Below is a small trained network, with its code and all its weights. Each question gives an input and a target symbol and asks what happens when units are switched off, that is, made to give their printed mean instead of their output.

import numpy as np


def w(rows, s, z=0):
    codes = np.array(rows[::2]) - 128.0
    scale = np.full(codes.shape[1], s)
    scale[-1] = z or s
    return codes * scale


def norm(h):
    return h / np.sqrt((h * h).mean(-1, keepdims=True) + 1e-5)


def f(y):
    return np.maximum(y, 0)


def softmax(a):
    e = np.exp(a - a.max(-1, keepdims=True))
    return e / e.sum(-1, keepdims=True)


def log_softmax(a):
    a = a - a.max(-1, keepdims=True)
    return a - np.log(np.exp(a).sum(-1, keepdims=True))


def net(x, mask):
    ids = ['ΘΩαβγδζμξπφ'.index(c) for c in x.split()]
    T = len(ids)
    res = E[ids] + P[:T]
    r = norm(res)
    for j in range(3):
        rows = slice(2 * j, 2 * j + 2)
        q, k, v = (r @ M[0][rows].T for M in (Q, K, V))
        z = softmax(np.where(np.tri(T) > 0, q @ k.T / 2**0.5, -1e9)) @ v
        o = O[0][rows]
        res = res + np.where(mask[j], z, o[:, -1]) @ o[:, :-1]
    y = f(norm(res) @ A[0][:, :-1].T + A[0][:, -1])
    res = res + np.where(mask[3:15], y, B[0][:, -1]) @ B[0][:, :-1]
    return log_softmax(norm(res)[-1] @ U[:, :-1].T + U[:, -1])


Q, K, V, O, A, B = {}, {}, {}, {}, {}, {}
E = w([
[1,135,158,98],'Θ',
[155,25,94,80],'Ω',
[141,2,52,127],'α',
[183,37,142,119],'β',
[156,106,32,171],'γ',
[180,158,195,138],'δ',
[188,54,161,105],'ζ',
[162,133,126,147],'μ',
[175,191,103,25],'ξ',
[50,85,199,19],'π',
[46,103,154,165],'φ',
],0.018)
P = w([
[17,60,7,36],'0',
[60,73,44,46],'1',
[81,73,53,53],'2',
[92,77,58,63],'3',
[2,132,145,65],'4',
[144,112,84,90],'5',
[171,111,103,91],'6',
[185,105,109,92],'7',
[196,105,119,92],'8',
[203,130,137,110],'9',
[226,121,149,103],'10',
[237,124,179,122],'11',
[247,141,177,116],'12',
[233,133,163,91],'13',
],0.0051)
Q[0] = w([
[94,153,121,50],'H1',
[111,211,83,140],'H1',
[154,128,46,146],'H2',
[134,158,15,253],'H2',
[43,194,155,153],'H3',
[148,141,134,115],'H3',
],0.019)
K[0] = w([
[176,141,122,108],'H1',
[103,138,132,39],'H1',
[167,112,70,124],'H2',
[180,188,2,127],'H2',
[19,128,138,189],'H3',
[123,143,147,130],'H3',
],0.019)
V[0] = w([
[172,194,109,24],'H1',
[142,56,132,86],'H1',
[163,143,55,131],'H2',
[124,106,146,3],'H2',
[190,34,151,153],'H3',
[60,43,161,158],'H3',
],0.013)
O[0] = w([
[87,206,187,173,133],'H1',
[154,110,163,91,226],'H1',
[154,172,138,193,59],'H2',
[139,130,220,69,254],'H2',
[154,93,200,185,210],'H3',
[2,149,109,118,174],'H3',
],0.011,0.0072)
A[0] = w([
[186,119,126,123,101],'N1',
[115,5,128,115,122],'N2',
[66,134,165,155,102],'N3',
[88,63,58,155,85],'N4',
[145,148,171,88,2],'N5',
[138,148,55,176,143],'N6',
[135,97,71,150,60],'N7',
[135,68,210,194,154],'N8',
[85,71,119,177,79],'N9',
[117,201,102,94,92],'N10',
[127,154,78,208,152],'N11',
[185,186,143,145,155],'N12',
],0.019,0.0059)
B[0] = w([
[172,137,98,194,180],'N1',
[122,187,180,237,237],'N2',
[143,191,107,148,168],'N3',
[233,89,74,205,153],'N4',
[168,249,154,132,160],'N5',
[27,131,170,81,148],'N6',
[66,97,105,143,140],'N7',
[149,54,44,31,248],'N8',
[177,118,139,201,146],'N9',
[191,40,79,142,149],'N10',
[55,140,200,67,153],'N11',
[123,168,88,184,173],'N12',
],0.023,0.012)
U = w([
[199,132,51,72,143],'Θ',
[178,115,207,80,253],'Ω',
[80,27,181,154,69],'α',
[164,87,209,153,89],'β',
[150,140,246,114,66],'γ',
[176,228,100,197,90],'δ',
[144,144,120,226,155],'ζ',
[202,217,88,115,85],'μ',
[171,47,169,87,199],'ξ',
[131,127,100,118,178],'π',
[166,112,6,100,7],'φ',
],0.012,0.006)

Each question gives the input, a string of symbols that net reads in full, and the target symbol t.
The units are the heads (2 rows each of Q, K, V and O) and the neurons (one row each of A and B). Each row of codes is followed by its name. A weight is (code - 128) times the scale printed after its matrix; where a second scale follows, it is the last column's (O, A, B and U).
mask holds one flag per unit, heads first, then neurons. A switched-off unit (its flag False) gives its mean, the last column of its rows in O or B, instead of its output. The means were averaged over made-up inputs and are rounded, as every weight is.
A unit's drop is (log p(t) with every unit on - log p(t) with that unit switched off) / (log p(t) with every unit on - log p(t) with every unit switched off).
The circuit of an input: a set's keep is (log p(t) with only the set's units on - log p(t) with every unit switched off) / (log p(t) with every unit on - log p(t) with every unit switched off). Starting from the 12 units with the biggest drops (on a tie, the unit counted first), units are removed one at a time, each time the one whose removal leaves the highest keep (on an exact tie, the one counted first), for as long as the keep stays at least 0.8.
units of the circuit, in order: the units of the circuit, biggest drop first
unit that matters most: the unit with the biggest drop
top k neurons: the k neurons with the biggest drops, biggest first
which heads matter: for each layer, one digit per head in row order, 1 if its drop is at least 0.15 and else 0, layers parted by /
drop of u: that unit's drop, to one decimal
input ξ π γ μ, target φ: unit that matters most => H3
input π π Ω, target Ω: units of the circuit, in order => [H2; N8]
input ζ δ δ α δ Θ φ γ γ γ, target α: top 3 neurons => [N6; N11; N2]
input α ξ β α φ β, target ζ: which heads matter => 010
input ξ α ξ ζ Θ Ω Ω δ ξ, target δ: which heads matter => 100
input ζ ξ α π δ ζ δ δ ζ μ, target Θ: top 2 neurons => [N8; N2]
input α δ ζ ζ Θ μ, target Θ: which heads matter => 001
input ζ δ Ω ζ ζ π Θ ζ Ω π π Θ, target Ω: top 3 neurons => [N8; N2; N12]
input ζ ζ Θ ζ μ φ Ω β ζ γ Θ φ μ β, target ζ: which heads matter => 110
input φ α Ω, target ζ: which heads matter => 000
input Ω Θ Ω ζ φ Θ π, target γ: top 2 neurons => [N8; N12]
input Θ Θ ζ π π Ω, target Ω: drop of N2 => 0.2
input δ Θ φ ζ, target ζ: drop of H1 => 0.5
input Ω μ ζ δ, target Θ: drop of N8 => 0.5
input Ω δ δ γ Θ ξ β μ, target φ: drop of N12 => 0.4
input γ α γ ζ α π Θ, target Ω: units of the circuit, in order => [H2]
